Below are the code and all the weights of a small trained network. Each question names an input and a class and asks about switching units off, where a switched-off unit gives its printed mean instead of its output.

import numpy as np


def w(rows, s, z=0):
    codes = np.array(rows[::2]) - 128.0
    scale = np.full(codes.shape[1], s)
    scale[-1] = z or s
    return codes * scale


def f(y):
    return y / 2 * (1 + np.tanh(0.7978845608 * (y + 0.044715 * y**3)))


def log_softmax(a):
    a = a - a.max(-1, keepdims=True)
    return a - np.log(np.exp(a).sum(-1, keepdims=True))


def net(x, mask):
    res = np.array(x, float).reshape(1, 8) / 4 @ E
    y = f(res @ A[0][:, :-1].T + A[0][:, -1])
    res = res + np.where(mask, y, B[0][:, -1]) @ B[0][:, :-1]
    return log_softmax(res[-1] @ U[:, :-1].T + U[:, -1])


A, B = {}, {}
E = w([
[125,132,135,130,129,132,126,128,128,123,132,128],'x0',
[136,124,121,136,122,131,132,128,129,133,129,123],'x1',
[82,239,64,232,168,117,42,191,198,214,49,177],'x2',
[32,97,88,209,53,31,166,1,205,125,157,131],'x3',
[152,167,47,76,19,39,69,177,48,69,154,203],'x4',
[18,85,132,166,45,139,165,235,64,95,12,36],'x5',
[129,195,209,30,39,74,164,172,200,224,133,90],'x6',
[128,133,126,132,123,136,124,124,130,116,129,125],'x7',
],0.0039)
A[0] = w([
[91,211,88,203,153,126,72,169,168,196,85,167,79],'N1',
[210,178,179,85,181,221,94,213,64,110,109,132,245],'N2',
[184,47,161,68,111,123,200,77,83,82,179,99,64],'N3',
[166,35,193,55,92,125,172,83,98,69,177,88,79],'N4',
[40,33,146,123,74,158,219,177,66,97,86,64,83],'N5',
[151,176,58,76,16,48,61,164,39,76,163,195,129],'N6',
[44,104,95,227,59,37,181,13,194,120,151,134,151],'N7',
[102,213,99,200,155,115,59,160,172,190,67,165,85],'N8',
[93,200,84,187,150,125,63,164,186,187,71,175,60],'N9',
[251,172,156,77,203,217,90,227,45,127,90,112,143],'N10',
[25,83,120,164,60,166,186,221,57,100,7,58,84],'N11',
[132,53,57,231,210,179,88,73,58,16,135,170,172],'N12',
[120,225,234,18,43,60,167,168,214,231,151,79,234],'N13',
[156,175,28,70,23,68,83,178,50,72,167,204,98],'N14',
[102,218,93,203,159,122,80,173,164,190,79,164,62],'N15',
[180,163,40,79,29,33,73,168,49,73,145,189,126],'N16',
[220,167,120,102,194,133,101,44,173,154,247,202,63],'N17',
[211,166,119,78,212,126,115,41,187,141,223,222,75],'N18',
[154,59,171,48,108,132,196,71,79,71,180,86,70],'N19',
[109,89,206,173,214,227,196,83,199,180,114,52,121],'N20',
[105,213,80,194,155,114,69,161,177,190,72,155,69],'N21',
[219,158,123,95,195,134,101,43,174,162,234,217,47],'N22',
[126,221,252,5,42,57,179,161,221,216,136,99,230],'N23',
[155,50,168,58,110,126,203,85,85,77,199,87,70],'N24',
[133,102,215,175,223,218,193,82,205,171,93,50,159],'N25',
[97,85,203,162,226,216,201,76,192,181,99,55,109],'N26',
[94,202,77,191,137,141,62,161,181,182,87,155,37],'N27',
[101,203,79,195,154,112,38,160,181,193,84,136,80],'N28',
[130,81,68,221,199,187,86,83,43,7,117,165,252],'N29',
[118,50,39,212,228,179,94,63,56,26,119,185,208],'N30',
[101,93,198,153,232,211,199,91,194,190,111,38,138],'N31',
[26,82,122,165,69,142,180,207,62,87,4,38,95],'N32',
[232,161,149,63,213,212,87,253,61,124,84,140,136],'N33',
[91,206,79,200,154,108,54,159,183,191,89,147,80],'N34',
[140,55,177,55,113,140,202,90,93,79,213,75,102],'N35',
[226,162,136,81,171,233,80,203,65,150,100,130,61],'N36',
[231,150,141,100,194,125,101,40,182,154,223,231,83],'N37',
[37,101,64,220,74,34,160,5,185,110,149,127,152],'N38',
],0.0036,0.0024)
B[0] = w([
[195,56,161,163,83,179,191,152,55,41,178,152,158],'N1',
[73,69,121,38,98,48,162,34,156,151,139,85,233],'N2',
[198,69,169,204,85,194,177,197,57,55,207,159,166],'N3',
[219,75,137,209,117,216,195,193,48,35,178,193,174],'N4',
[169,192,112,215,61,156,98,204,87,117,174,68,172],'N5',
[147,97,77,109,213,82,30,172,231,47,33,197,185],'N6',
[40,37,225,23,88,24,208,50,184,136,206,91,216],'N7',
[198,41,149,164,86,179,199,148,55,47,185,156,161],'N8',
[194,56,171,171,106,192,209,175,43,45,203,167,152],'N9',
[29,46,204,30,97,49,198,34,184,150,191,77,215],'N10',
[78,237,155,250,31,87,30,235,176,174,180,3,198],'N11',
[134,208,45,102,190,169,192,74,60,224,113,119,215],'N12',
[158,204,10,89,212,186,195,61,34,211,57,134,252],'N13',
[147,80,116,122,211,69,40,171,237,41,49,196,176],'N14',
[201,49,192,156,87,185,207,170,53,55,197,147,153],'N15',
[132,98,99,101,202,68,52,171,231,61,44,206,184],'N16',
[96,224,154,228,36,97,46,240,150,166,185,25,189],'N17',
[116,219,139,220,18,108,50,230,133,151,181,12,194],'N18',
[220,70,164,207,108,211,198,200,43,29,195,184,171],'N19',
[163,99,68,105,176,72,54,183,204,39,54,201,189],'N20',
[203,56,171,178,91,180,217,164,43,49,187,167,155],'N21',
[115,233,164,243,39,125,39,245,143,177,198,11,184],'N22',
[159,222,2,92,206,179,199,68,29,198,55,138,254],'N23',
[226,57,165,209,105,206,196,213,53,30,189,178,172],'N24',
[140,105,62,104,155,62,64,163,213,58,53,168,203],'N25',
[161,110,78,117,178,54,52,197,202,31,48,189,186],'N26',
[196,54,205,171,114,199,203,189,65,63,203,175,142],'N27',
[197,42,158,152,102,189,201,162,48,48,172,167,158],'N28',
[107,200,41,84,149,140,173,72,88,204,78,94,242],'N29',
[137,218,40,80,177,147,181,74,57,213,102,104,232],'N30',
[162,109,59,103,187,60,54,161,202,38,48,183,195],'N31',
[87,239,142,220,41,105,29,228,162,181,177,20,201],'N32',
[30,25,222,17,67,30,198,29,204,149,209,69,216],'N33',
[202,36,162,141,108,188,204,146,54,52,185,177,158],'N34',
[207,85,126,172,109,192,180,188,63,35,157,184,183],'N35',
[58,69,216,87,119,88,181,66,168,159,211,109,169],'N36',
[104,222,135,227,25,100,50,225,157,153,165,8,199],'N37',
[34,53,206,16,144,33,213,38,175,167,185,101,215],'N38',
],0.0041,0.0036)
U = w([
[242,25,216,208,91,242,227,198,18,11,219,220,32],'0',
[94,240,171,238,25,119,19,240,170,183,185,4,17],'1',
[133,122,84,81,152,104,168,105,143,130,113,113,253],'2',
[29,31,235,31,116,42,208,30,212,167,204,112,49],'3',
[168,101,65,108,227,80,14,188,241,25,17,245,33],'4',
[159,234,18,102,215,217,214,50,23,240,63,142,11],'5',
[124,127,130,122,119,153,129,98,131,154,103,148,241],'6',
],0.0047,0.004)

Each question gives the input, the list of numbers given to net, and the class t.
The units are the neurons (one row each of A and B). Each row of codes is followed by its name. A weight is (code - 128) times the scale printed after its matrix; where a second scale follows, it is the last column's (A, B and U).
mask holds one flag per neuron, in row order. A switched-off neuron (its flag False) gives its mean, the last column of its row in B, instead of its output. The means were averaged over made-up inputs and are rounded, as every weight is.
A unit's drop is (log p(t) with every unit on - log p(t) with that unit switched off) / (log p(t) with every unit on - log p(t) with every unit switched off).
The circuit of an input: a set's keep is (log p(t) with only the set's units on - log p(t) with every unit switched off) / (log p(t) with every unit on - log p(t) with every unit switched off). Starting from the 12 units with the biggest drops (on a tie, the unit counted first), units are removed one at a time, each time the one whose removal leaves the highest keep (on an exact tie, the one counted first), for as long as the keep stays at least 0.8.
units of the circuit, in order: the units of the circuit, biggest drop first
unit that matters most: the unit with the biggest drop
k most important neurons: the k neurons with the biggest drops, biggest first
drop when u is switched off: that unit's drop, to one decimal
input [6,6,-6,-8,7,6,-3,-2], class 3: 4 most important neurons : [N33, N10, N2, N36]
input [1,5,1,7,8,-3,7,0], class 4: units of the circuit, in order : [N6, N16]
input [-5,-7,-6,-8,2,5,2,-2], class 3: units of the circuit, in order : [N33, N10]
input [-5,-6,6,5,8,2,-4,4], class 4: unit that matters most : N6
input [-8,-3,2,-7,-8,-3,4,-3], class 4: units of the circuit, in order : [N31, N20]
input [0,-8,6,0,4,5,8,-6], class 5: units of the circuit, in order : [N13, N23]
input [0,4,-6,2,3,-1,-7,0], class 5: units of the circuit, in order : [N30, N12]
input [1,-1,-6,-7,2,7,1,-2], class 1: 2 most important neurons : [N11, N32]
input [-6,-6,2,-3,7,-5,2,-4], class 4: units of the circuit, in order : [N6, N14]
input [3,-6,4,0,2,6,8,0], class 5: 2 most important neurons : [N13, N23]
input [-3,-5,1,-5,1,-3,-5,4], class 3: units of the circuit, in order : [N33, N10, N2]
input [2,-2,1,-8,-6,-2,0,3], class 3: units of the circuit, in order : [N33, N10]
input [2,7,5,8,-8,1,-6,3], class 3: 2 most important neurons : [N7, N38]
input [1,-8,0,1,-7,-6,8,5], class 5: units of the circuit, in order : [N23]
input [-8,-7,-5,-2,1,7,-5,7], class 1: units of the circuit, in order : [N11, N32]
input [0,0,-6,5,3,-3,8,1], class 5: units of the circuit, in order : [N23, N13]
input [-1,-1,6,8,-4,3,-3,1], class 3: 2 most important neurons : [N38, N7]
input [-3,5,6,-2,3,5,7,3], class 5: 2 most important neurons : [N13, N23]
input [-7,-1,-1,1,8,8,-6,-2], class 1: 3 most important neurons : [N11, N32, N5]
input [6,-3,3,7,6,5,8,2], class 5: units of the circuit, in order : [N13]
input [-1,5,3,-6,-6,1,4,-1], class 3: 4 most important neurons : [N33, N10, N2, N36]
input [-8,-2,-2,0,-8,2,-5,-7], class 4: drop when N31 is switched off : 0.1
input [2,-7,-3,5,-6,-8,-2,-6], class 1: drop when N7 is switched off : 0.0
input [3,2,6,-3,6,5,1,1], class 0: drop when N8 is switched off : 0.2
